Here is a tiny trained network, its code and every weight. The questions are about switching its units off for an input and a class, where a switched-off unit gives its printed mean instead of its output.

import numpy as np


def w(rows, s, z=0):
    codes = np.array(rows[::2]) - 128.0
    scale = np.full(codes.shape[1], s)
    scale[-1] = z or s
    return codes * scale


def f(y):
    return np.maximum(y, 0)


def log_softmax(a):
    a = a - a.max(-1, keepdims=True)
    return a - np.log(np.exp(a).sum(-1, keepdims=True))


def net(x, mask):
    res = np.array(x, float).reshape(1, 7) / 4 @ E
    y = f(res @ A[0][:, :-1].T + A[0][:, -1])
    res = res + np.where(mask, y, B[0][:, -1]) @ B[0][:, :-1]
    return log_softmax(res[-1] @ U[:, :-1].T + U[:, -1])


A, B = {}, {}
E = w([
[32,233,237],'x0',
[53,136,131],'x1',
[74,63,163],'x2',
[188,166,167],'x3',
[175,145,204],'x4',
[220,72,253],'x5',
[87,12,2],'x6',
],0.0063)
A[0] = w([
[254,38,132,209],'neuron 1',
[3,174,47,177],'neuron 2',
[73,113,119,106],'neuron 3',
[162,186,174,239],'neuron 4',
[50,131,165,210],'neuron 5',
[198,127,154,118],'neuron 6',
[105,3,128,249],'neuron 7',
[127,207,129,191],'neuron 8',
[132,121,18,253],'neuron 9',
[141,225,168,190],'neuron 10',
[2,135,79,233],'neuron 11',
[136,237,132,134],'neuron 12',
[132,99,143,73],'neuron 13',
[217,154,211,197],'neuron 14',
],0.0099,0.0047)
B[0] = w([
[155,89,5,246],'neuron 1',
[180,141,145,238],'neuron 2',
[121,171,204,153],'neuron 3',
[125,56,154,214],'neuron 4',
[214,88,126,190],'neuron 5',
[83,47,132,169],'neuron 6',
[243,181,107,233],'neuron 7',
[111,33,120,190],'neuron 8',
[185,49,171,254],'neuron 9',
[81,42,211,213],'neuron 10',
[197,85,254,234],'neuron 11',
[54,63,97,193],'neuron 12',
[107,76,97,134],'neuron 13',
[119,36,139,229],'neuron 14',
],0.0066,0.0098)
U = w([
[75,172,113,2],'0',
[199,170,212,133],'1',
[75,223,167,47],'2',
[172,56,38,146],'3',
[28,76,130,146],'4',
[2,153,77,28],'5',
[158,95,183,239],'6',
],0.0096,0.0042)

Each question gives the input, the list of numbers given to net, and the class t.
The units are the neurons (one row each of A and B). Each row of codes is followed by its name. A weight is (code - 128) times the scale printed after its matrix; where a second scale follows, it is the last column's (A, B and U).
mask holds one flag per neuron, in row order. A switched-off neuron (its flag False) gives its mean, the last column of its row in B, instead of its output. The means were averaged over made-up inputs and are rounded, as every weight is.
A unit's drop is (log p(t) with every unit on - log p(t) with that unit switched off) / (log p(t) with every unit on - log p(t) with every unit switched off).
The circuit of an input: a set's keep is (log p(t) with only the set's units on - log p(t) with every unit switched off) / (log p(t) with every unit on - log p(t) with every unit switched off). Starting from the 12 units with the biggest drops (on a tie, the unit counted first), units are removed one at a time, each time the one whose removal leaves the highest keep (on an exact tie, the one counted first), for as long as the keep stays at least 0.8.
units of the circuit, in order: the units of the circuit, biggest drop first
k most important neurons: the k neurons with the biggest drops, biggest first
drop of u: that unit's drop, to one decimal
input [5,-3,-4,-5,0,-4,-6], class 4: units of the circuit, in order : [neuron 12; neuron 7]
input [3,-3,-4,8,4,7,8], class 3: units of the circuit, in order : [neuron 1]
input [1,-5,4,-3,0,-3,-4], class 4: units of the circuit, in order : [neuron 7; neuron 9]
input [5,-1,-2,-1,4,7,4], class 3: units of the circuit, in order : [neuron 11; neuron 3]
input [-1,-8,7,4,7,0,-7], class 3: units of the circuit, in order : [neuron 1; neuron 11]
input [5,2,-5,-2,4,0,-1], class 4: 2 most important neurons : [neuron 7; neuron 12]
input [5,-8,3,4,-4,7,3], class 3: 2 most important neurons : [neuron 1; neuron 11]
input [6,-8,-3,4,-1,-1,3], class 4: 2 most important neurons : [neuron 7; neuron 11]
input [6,-8,4,8,-1,2,-7], class 4: drop of neuron 7 : 0.1
input [-3,1,3,1,3,-5,0], class 1: drop of neuron 1 : 0.3
input [-7,8,-5,0,1,-7,4], class 1: drop of neuron 1 : 0.2
